Two labels a row
[113, 62, 50, 5, 7, -73, 67, -65, 35, -9, -32, 104, 23, -62, -55, 129, -180, -189, 161, 116, 108, 101, -26]
<25> + (93)
[5, 108, -16, 25, 35, 79, -20, 155, -40, -11, 96, -22, 34, 45, -32, 1, 15, -90, 46, -141, 52, 28, -24]
<22> + (93)
[97, -16, 12, 31, -26, -154, 145, 101, 32, 74, 72, -82, -39, -340, -180, -199, -212, -247, 128, 174, -217, 26, 133]
<27> + (93)
[68, 118, 7, 74, -103, -72, 42, 86, 18, 41, 50, 79, -144, -204, -166, -209, 181, -462, 232, -101, -15, -81, 41]
<27> + (93)
[110, 51, -72, 31, -52, -51, 81, 4, 41, 74, 59, 75, -90, -69, -114, 8, -64, -274, 74, -52, 88, -23, -84]
<25> + (93)
[207, -186, -4, 0, -71, -134, 142, -13, 68, 129, 2, -74, -24, -280, -148, -28, -228, -395, 175, 273, -80, -29, -70]
<25> + (93)
[110, -64, 74, -37, -109, -79, 60, -50, 32, 87, 34, 125, -73, -129, -39, -70, -7, -335, 335, -14, 21, -62, -49]
<25> + (93)
[39, 124, -144, 46, -6, 52, -9, 131, 33, 51, 55, 20, -74, 25, -98, 21, 154, -269, 43, -140, 200, -37, -96]
<22> + (93)
[-79, 114, -8, -2, 144, 121, -18, 160, -40, -12, 68, -43, 26, -3, -61, 46, 151, 60, -81, 57, 76, 19, 2]
<22> + (93)
[22, -119, 127, -75, -37, -73, 7, 305, -15, 58, 29, 44, 149, -176, -78, -176, 112, -349, 290, 140, -52, 34, 20]
<22> + (93)
[60, 94, -3, 30, 52, -21, 31, 0, 29, 69, -18, 112, -1, 51, -26, 16, 22, -251, 75, -123, 182, -15, -111]
<25> + (93)
[113, -257, -14, 2, -78, -96, 87, 313, 59, 73, 81, 8, -30, -199, -199, -145, 45, -515, 242, 10, -6, -55, -47]
<22> + (93)
[-30, 113, 49, 21, 156, 8, -38, 33, -18, 11, 127, -25, -13, -14, -24, 12, 46, 91, 28, 0, 42, 0, 158]
<27> + (93)
[51, 196, -58, -8, 18, 121, -38, 91, -25, -40, 23, 128, 28, 101, -36, 70, 117, -92, 66, -239, 236, 54, -27]
<22> + (93)
[160, 12, -20, 36, 37, -50, 81, -121, 40, 77, 25, 46, -58, -61, -62, 97, -181, -47, 64, 126, -9, -44, 0]
<25> + (93)
[-83, 138, -27, 18, 146, 112, -68, 178, 63, -76, 39, -49, 17, 80, -44, -18, 117, 28, -96, -102, 55, 30, 53]
<22> + (93)
[54, 16, -12, 43, 27, 2, 81, 48, -49, 39, 55, 24, -34, -74, -123, -179, -69, -264, 121, -61, 25, 4, 46]
<27> + (93)
[135, 153, -133, 116, -21, 23, 59, -60, 37, 5, 47, 57, -134, 83, -20, 167, 36, -146, -49, -157, 202, -3, -90]
<25> + (93)
[-72, 28, 26, -85, 216, 127, -67, 134, -126, -45, 107, -27, 197, 199, -2, 6, -96, 271, -79, -31, 55, 69, 39]
<22> + (93)
[131, 144, -113, 71, -122, 44, 109, 181, 55, 14, 145, -16, -189, -142, -169, -151, 54, -441, 180, -229, 94, -76, -31]
<22> + (93)
[59, 313, -25, 104, 124, 39, 17, -180, 63, -147, 11, -82, -31, 28, 12, 141, -269, 236, -215, -63, 92, 12, 20]
<18> + (93)
[22, 86, -81, 25, -132, 24, -61, -90, 42, 40, 16, 34, -83, 142, 135, 312, 294, -241, 7, -119, 185, -42, -164]
<25> + (88)
[93, 138, -140, 100, -99, 52, -5, -6, 61, 36, 100, 111, -189, 153, -29, 111, 335, -313, 71, -360, 231, -40, -216]
<25> + (93)
[70, 61, 13, -6, 122, 33, -41, -150, -4, -33, -17, 61, 26, 112, 20, 263, -38, 44, -5, 3, 185, 63, -38]
<25> + (93)
[103, 281, -225, 188, 104, 40, 85, -332, 118, 4, 54, -77, -266, 19, -54, 419, -182, 103, -300, -95, 221, -57, -14]
<25> + (93)
[81, 167, -70, 49, 56, 38, -16, -69, 14, -26, 33, 51, -85, 113, -35, 215, 108, -98, 14, -107, 219, -26, -59]
<25> + (93)
[92, 33, -18, 46, 44, -85, 52, -129, 75, 112, 181, 104, -65, -17, -38, 170, -59, -93, 113, 138, 45, 20, -11]
<25> + (93)
[-100, 121, -60, -4, 80, 69, -107, -193, 53, -5, -19, 55, -42, 237, 124, 461, 188, 236, -186, -36, 244, 30, -54]
<25> + (88)
[130, 81, -83, 47, -55, -31, 57, -51, 80, 73, 42, 138, -94, -73, -93, 51, 2, -296, 131, -76, 107, 14, -110]
<25> + (93)
[311, 24, -11, 23, -207, -77, 85, -27, 77, 109, 109, 189, -160, -174, -67, -133, 186, -730, 405, -198, 171, -131, -146]
<25> + (93)
[-173, 17, 93, -40, 236, 69, -70, -327, -30, -31, 29, 92, 123, 181, 110, 101, 91, 386, -81, 31, 61, 83, 217]
<27> + (93)
[-13, 75, -49, -41, 104, 132, -8, 219, -35, -14, 47, -11, 99, 23, -198, -107, 22, 23, 31, -28, 6, 28, -6]
<22> + (93)
[63, 174, -85, 44, 4, 37, -112, -72, 6, -19, 146, 131, -48, 147, 14, 190, 200, -175, 68, -123, 274, -16, -28]
<25> + (93)
[3, 18, 19, 19, 85, -21, 8, 125, -2, 20, 58, 6, 75, -115, -65, -126, 78, -88, 85, -14, -35, -68, 129]
<27> + (93)
[45, 79, -107, 48, 77, -8, 93, 182, 53, 41, 126, -88, -105, -188, -187, -126, -4, -223, 32, 42, -24, -23, 29]
<22> + (93)
[-22, 30, 25, -21, 118, 43, -153, 79, -32, 72, 44, 80, 53, 92, -75, -7, 78, -170, 31, -5, 92, 15, -33]
<22> + (93)
[246, 486, -407, 323, -108, 107, 197, 65, 135, -69, 66, -225, -497, -197, -228, -26, -49, -331, -290, -482, 231, -111, 35]
<22> + (93)
[215, -16, 14, 12, -226, -70, 31, 9, 46, 78, 36, 102, -52, -81, -92, -54, -57, -545, 246, -128, 94, -32, -186]
<25> + (93)
[28, 166, -45, -60, 96, 68, -46, -56, 14, -7, 30, 105, 9, 194, 19, 212, 34, -10, -2, -111, 248, 55, -48]
<25> + (93)
[-1, 122, -84, 7, 13, 106, -10, 168, -6, -41, 37, -47, 49, 44, -137, -96, 63, -88, -10, -136, 48, 26, -51]
<22> + (93)
[93, 76, 7, 29, 18, -17, 39, -114, 31, -79, 34, 73, 21, 53, -1, 162, -78, 1, 10, -30, 121, 15, -91]
<25> + (93)
[-3, 140, -7, 40, 156, 81, -5, 206, -35, 12, 106, -34, 39, 15, -142, 1, 79, -30, 34, -11, 156, -8, -6]
<22> + (93)
[-51, 140, -47, 20, 278, 132, -20, 23, -8, -56, 50, 12, 75, 140, -11, 222, -23, 305, -162, 6, 158, 29, 38]
<22> + (93)

Both labels of each row
[174, 143, 12, 1, -127, 137, 283, 207, 214, 55, -94, -94, -287, -77, 4, 156, 174, -85, 235, 340, 6, -183, 109]
D + <85>
[-218, 57, 12, 44, -140, -95, 221, -99, 288, 89, -164, -10, 197, -29, 97, -51, -158, -59, 49, 84, -114, -171, -124]
D + <89>
[703, 117, -137, 251, -74, -40, 375, 552, 756, 42, -223, 12, 249, 1, -296, 33, 127, -77, 141, 113, -183, 48, 75]
F + <87>
[595, 187, 26, 193, -133, -126, 417, 478, 473, -20, -196, 74, -55, -37, -208, 183, 71, -92, 212, 173, 106, -140, 2]
F + <85>
[121, 58, 7, 103, -105, 50, -271, 11, 409, 21, -91, 5, 107, 28, 270, -56, 218, 201, 140, 422, -159, -121, 109]
D + <87>
[-128, -202, 2, 86, -210, -131, 321, 60, 238, 123, -182, -38, -101, -119, 128, 87, -40, -68, 132, 303, -65, -308, 135]
D + <89>
[267, -111, -27, 32, -24, 96, 15, 310, 121, -49, -14, -5, 202, -27, -249, -35, -1, -110, 96, 47, 85, -15, 100]
F + <90>
[161, -20, -168, 209, 106, 81, 608, 96, 557, 885, -203, 83, 481, 100, -28, 128, -26, 24, 117, 296, -323, -129, 28]
D + <90>
[-238, 80, -44, 16, -88, -188, 411, 31, 243, 179, -55, -28, 83, -88, 96, 135, 2, -14, 36, 79, -164, -211, 12]
D + <89>
[-352, 50, -36, -173, 55, 1, -136, 184, 14, 50, 54, 77, 100, 112, 141, -168, 155, 67, 179, -64, 275, -267, 76]
D + <92>
[-266, 99, -23, -113, 86, -64, -352, 70, -148, -47, 160, 1, -55, 35, -85, -94, 18, 40, 37, -302, 277, -164, 57]
D + <87>
[130, -91, 7, 56, 77, 72, 96, -115, 387, 163, -177, -114, -256, 207, -93, 163, 169, 66, -10, 317, -161, 7, 124]
D + <87>
[546, 20, -6, 123, -77, -116, 368, 274, 501, 101, -167, 68, -168, -11, -171, 114, -28, -5, 302, 82, -86, -103, 47]
F + <85>
[297, 15, -70, 179, -74, -79, 550, 289, 290, 124, -196, 7, 69, -5, 33, 222, -5, 62, 243, 333, -133, -325, 66]
D + <92>
[104, 95, 14, 12, -150, 161, 160, 77, 118, 80, -9, -133, -351, -59, 114, 79, 69, -73, 224, 97, 126, -256, 50]
D + <87>
[132, 21, 43, 188, -4, -4, 402, 148, 330, -3, -130, -155, -198, 110, -126, 80, 212, -3, 153, 454, -100, 90, -16]
D + <85>
[459, 151, -100, 139, 47, 28, 475, 453, 512, 28, -279, -76, 357, -58, -137, 41, 63, -227, 120, 56, -143, -109, 111]
F + <90>
[424, 47, -136, 143, -352, -94, 421, 339, 343, 50, -194, 66, -119, -58, -39, -46, -103, 22, 127, -42, -207, -208, -16]
F + <89>
[-151, 281, 48, -75, 101, -102, -43, 144, 56, 39, -35, 67, -27, 51, 103, -1, 95, 60, 266, -5, 190, -179, 94]
D + <92>
[-31, -187, -14, 95, -43, 19, -152, 72, -41, 76, 95, 67, -171, 21, -74, 17, 32, 115, 39, 394, -34, 38, 81]
D + <85>
[693, -51, 34, -151, -4, 107, -50, 514, 357, -37, -39, 66, 135, -46, -219, 143, 202, -2, 34, -215, 9, -145, 49]
F + <87>
[-346, 9, 81, -159, -120, 67, -98, 233, 136, -8, -4, 79, 53, -60, -261, -148, 1, 118, 73, -177, 135, -204, 107]
F + <89>
[21, -160, 6, 115, 11, 89, -16, 94, 158, 27, -154, 75, -100, 80, -126, 114, 105, 95, 53, 177, -103, -251, -94]
D + <92>
[353, 46, -52, 274, -74, 5, 198, 45, 356, -32, -188, 217, -31, -12, 44, 257, -28, -73, 59, 484, -255, -47, 83]
D + <92>
[165, -147, 22, 185, -263, 27, 303, 123, 234, 106, -49, -5, 174, -13, -428, 45, -120, 50, -879, -4, -73, -237, 71]
F + <89>
[-94, -62, -99, -13, 37, 61, -27, -4, -224, -53, 133, 120, -13, 61, -24, 58, 0, 54, 140, 167, 102, -99, -55]
D + <92>
[694, -97, 38, 261, -209, -2, 93, 237, 421, 54, -369, 267, -163, -42, -197, 129, -101, 129, -68, 26, -54, -104, 110]
F + <85>
[155, -32, -27, 157, -2, 67, 51, 137, 295, 43, 67, -68, 131, 49, -25, -59, 26, 124, 163, 247, 45, -35, 148]
D + <92>
[-702, 268, 6, 117, -247, -159, 693, 94, 122, -18, -271, 87, 83, -88, 121, 79, -73, -51, 233, 328, -108, -309, 112]
D + <89>
[276, 292, 1, 117, -189, -11, 261, 461, 306, 23, -123, 8, 343, -79, -149, 13, -57, 59, 157, -18, 16, -94, 144]
F + <90>
[402, 43, 23, 169, -275, 57, 497, 224, 606, 147, -197, -46, 58, -2, -323, 342, 57, 17, 71, 28, -99, -105, 14]
F + <89>
[-155, -25, -76, -106, -66, 45, 521, 119, 186, 23, -163, -35, 55, -65, 214, 65, -77, -58, -216, 143, -168, -265, 99]
D + <89>
[-330, 49, -61, -149, -48, -6, 76, 39, 156, -337, -145, -4, 198, -21, 143, -101, 43, 59, 94, 229, -6, -165, 146]
D + <87>
[160, 29, -49, -66, -71, -185, 128, 213, 38, -62, 78, 23, -116, -21, 164, -120, 64, -29, 364, 270, 96, -181, 4]
D + <85>
[738, 134, 1, 100, -136, -54, 132, 482, 692, 62, -121, -32, -119, -4, -139, 69, 146, -72, 178, 210, 3, -153, 143]
D + <87>
[-426, -26, -47, -6, -39, -34, 260, -210, 185, 11, -189, 41, 96, -80, -197, -143, -102, -45, 82, 244, -102, -125, 140]
D + <89>
[237, -70, -25, 42, -100, -31, 305, 194, 181, 43, 27, 194, 103, -45, -110, 99, 35, 16, 141, 190, -7, -89, -13]
D + <92>
[-279, -21, 55, 3, 54, 31, 96, 12, -41, 5, -28, 33, 131, 161, -54, 75, 27, 18, 89, 211, 61, 97, 54]
D + <90>
[-133, 106, 60, -43, 34, 5, -4, 130, 245, 24, 2, 8, 293, 75, 325, 90, -51, -57, 92, 155, 78, -129, 110]
D + <87>
[475, -43, -45, 166, -83, 176, 447, 381, 601, 109, -173, 12, 156, -44, -304, 214, -85, -43, 214, 190, -352, -42, 107]
F + <90>
[422, 202, -41, 102, -184, 50, 355, 257, 468, 208, -130, 10, -2, -110, -275, 92, -46, -13, -5, 74, -121, -233, 120]
F + <89>
[-134, -81, 17, 24, 31, 6, -30, 45, 24, 179, -59, 34, -102, -144, -57, 102, -20, 55, 6, 199, 171, 28, 34]
D + <85>
[78, 120, -111, -44, -77, -89, 692, 287, -82, 34, -335, -7, 37, -54, -388, 79, -52, -210, 224, 240, -144, -264, 164]
D + <87>
[250, 35, 39, 17, -113, -31, -204, 425, 243, 44, 190, 19, -146, -61, -172, -32, 70, 40, 140, -109, 153, -217, 10]
F + <85>
[-267, -122, -26, 22, -83, -16, 114, -58, 114, 27, -281, 62, -3, -8, -144, 138, -81, -7, 15, 247, -128, -144, -8]
D + <89>
[429, 131, -23, 16, -88, -23, 151, 235, 145, 147, -212, -54, -182, 48, 184, 101, 171, -17, 195, 167, 98, -218, 27]
D + <85>
[-895, 131, 64, -263, -182, -140, -248, 140, -476, -97, 40, 85, -40, -32, 290, -351, 161, 28, 136, 157, 468, -450, 85]
D + <89>

Two labels a row
[-8, 96, 4, 53, -43, -93, 29, 23, 104, 117, 49, 113, -83, -102, -128, -40, -35, -53, 229, -140, 57, -70, -5]
Z346 + <36>
[-73, -10, -11, -12, 47, 109, 12, -52, -3, -60, 77, -32, -17, 60, -88, -17, -103, -22, -108, 99, -47, 68, -38]
Z855 + <36>
[31, 116, 73, -108, 64, 55, -16, 55, -33, 61, -6, 194, -32, 13, -136, -10, -25, -134, 280, -119, 97, 56, -62]
Z855 + <36>
[-113, 54, 20, -88, 13, 43, -16, 107, -102, 49, -50, 148, 31, 39, 62, -52, -149, -186, 451, -250, 152, 137, 18]
Z346 + <36>
[-301, -29, 10, -25, 14, -106, -27, 48, -40, 63, -35, -76, -34, -172, -311, -39, 31, -2, -58, -43, 44, -268, -11]
Z855 + <39>
[-104, 128, -51, -142, 31, -4, 51, 28, -145, -50, 27, 88, 5, 13, -117, 12, -76, -23, 105, 12, 88, 29, 93]
Z855 + <36>
[-417, 145, -15, -37, 130, -49, -16, 6, -228, 34, 8, 29, -58, 23, 182, -21, -137, -98, 127, -41, -10, 183, 22]
Z855 + <41>
[-240, 49, 34, -115, 64, -53, -20, 48, -127, -15, -19, 1, -3, 6, -140, -23, -17, -68, 164, -18, 66, -32, 32]
Z855 + <36>
[-449, -130, 26, 53, 136, -29, 14, 39, -64, -43, 36, -229, -18, -90, 28, -46, -225, 49, -106, 19, -62, -165, 85]
Z855 + <41>
[-85, 126, -140, 79, 113, -1, 55, -4, -59, 34, -8, 230, 67, -52, 263, 101, -70, -121, 328, -119, 67, 132, 78]
Z346 + <41>
[-326, 131, 20, -27, -20, -168, -18, -25, -192, 29, 17, -125, -30, -212, 61, -14, 62, -29, -58, 26, -79, -9, -25]
Z855 + <39>
[-331, -42, 62, 54, 190, -134, 4, 15, -40, -4, -17, -213, 59, -80, 182, 9, 4, -75, -13, -3, -54, -120, -44]
Z855 + <41>
[-176, 283, -28, -165, 72, 36, 17, 62, -132, 50, -58, 97, -14, 23, -8, -8, -97, -175, 268, 6, 6, 224, 4]
Z855 + <36>
[-162, 42, 84, -54, 34, 5, -2, -29, -357, 9, -8, 118, -10, -43, -35, 9, 126, -85, 103, -55, 65, 67, -5]
Z855 + <36>
[-216, 97, -48, 7, -59, -55, 48, -39, -72, 21, 38, -39, -15, -81, 128, -26, -47, 195, -118, -45, -71, 92, 33]
Z346 + <41>
[-186, 287, 1, -184, 91, -44, -36, 59, -91, 101, -82, 91, -8, -55, -6, -40, -11, -190, 255, 16, 34, 5, -35]
Z855 + <30>
[-298, -207, -159, 171, 113, 44, -53, 100, -55, 91, 41, 48, 8, 24, 135, -28, -149, -15, 124, -221, 80, 66, 81]
Z346 + <41>
[-113, 40, 0, -145, 35, 6, -27, -7, -104, -70, 23, 127, 63, 93, -91, 4, 96, -172, 21, -12, 99, -39, 0]
Z855 + <36>
[-209, 76, 5, -39, 126, 21, -113, -35, -187, 6, 171, 94, 97, -39, 4, 39, -25, -114, 204, -99, 47, 72, 24]
Z855 + <36>
[-295, 17, 29, -100, 11, 180, -14, 55, -54, -8, -53, 32, -145, -53, -133, -20, -3, -49, 198, -74, -65, -8, 23]
Z855 + <36>
[-181, 113, -11, -27, -20, -55, -37, 3, -63, 41, -12, 79, 26, 26, 76, 3, -124, 29, 85, -94, 48, 104, 18]
Z346 + <36>
[-481, -20, 81, 0, 19, -57, -60, 65, -85, 43, -31, -33, -44, -155, 45, -44, -33, -127, 162, -172, 73, -32, 70]
Z855 + <36>
[-327, 78, -17, -24, 111, -2, -28, -67, -97, 15, 19, -102, -3, 14, 45, -105, -186, 121, -137, 116, -56, -6, 87]
Z855 + <41>
[-315, 69, -16, 51, 172, -15, 60, -42, -5, 83, 34, -77, 61, -184, 93, 123, -147, 127, 204, 208, -65, 8, 38]
Z346 + <41>
[-593, 38, -21, 36, 169, -78, -13, -9, -82, 59, -61, -256, -8, -196, 230, 17, -58, -18, 108, -2, -158, 6, 30]
Z855 + <41>
[-102, 45, 89, -104, 38, -5, -19, 40, -111, -291, -76, 36, 9, 95, -104, -26, -74, -150, 247, 19, 16, 44, -68]
Z855 + <36>
[-93, -75, 58, 114, 139, -28, -8, -2, 8, 44, -82, -161, 131, -150, 201, -12, -102, 53, 47, 131, -106, -238, 28]
Z855 + <41>
[-256, -143, -36, 130, 206, -19, 20, 52, -22, 9, -21, -113, -9, -187, -7, -30, -100, 45, -42, -12, 23, -241, 108]
Z855 + <40>
[-29, 3, 39, -81, 12, -58, 29, -8, -21, -65, 3, -168, 26, -114, -99, -34, 13, -4, -77, 98, 35, -146, 18]
Z855 + <39>
[-196, 63, 1, -103, 31, 87, -19, 74, 1, -213, -175, 77, -22, -44, -97, -17, -116, -48, 203, -71, 44, 14, 31]
Z855 + <30>
[-351, -44, 50, -46, 104, -104, -33, 9, 17, 29, -16, -93, -57, -208, -43, -69, -18, -14, 76, -70, 12, -198, 24]
Z855 + <39>
[63, 148, 14, -133, -92, 5, -59, 25, -23, 31, -11, 193, -27, -72, -41, -30, 37, -109, 310, -94, 102, 62, -22]
Z855 + <30>
[10, 175, -96, -319, -108, -64, 9, -13, -50, 55, 33, 75, -52, -52, -137, 5, -2, -131, 381, 112, 20, 14, 1]
Z855 + <30>
[-324, -88, -53, 186, 177, 0, -78, 73, -47, -41, 78, -179, 246, -50, 262, 2, -227, 147, 212, -11, -59, -26, 19]
Z346 + <41>
[-238, 82, -13, -176, 32, -4, -5, 81, -60, 25, -5, 176, -19, -119, -190, -67, -123, 0, 83, -62, 57, 56, 76]
Z855 + <36>
[40, 93, -10, -154, 144, -78, -25, 44, -3, -119, 46, 168, 7, -162, -121, -26, 48, 168, -150, 21, 7, -205, -47]
Z855 + <36>
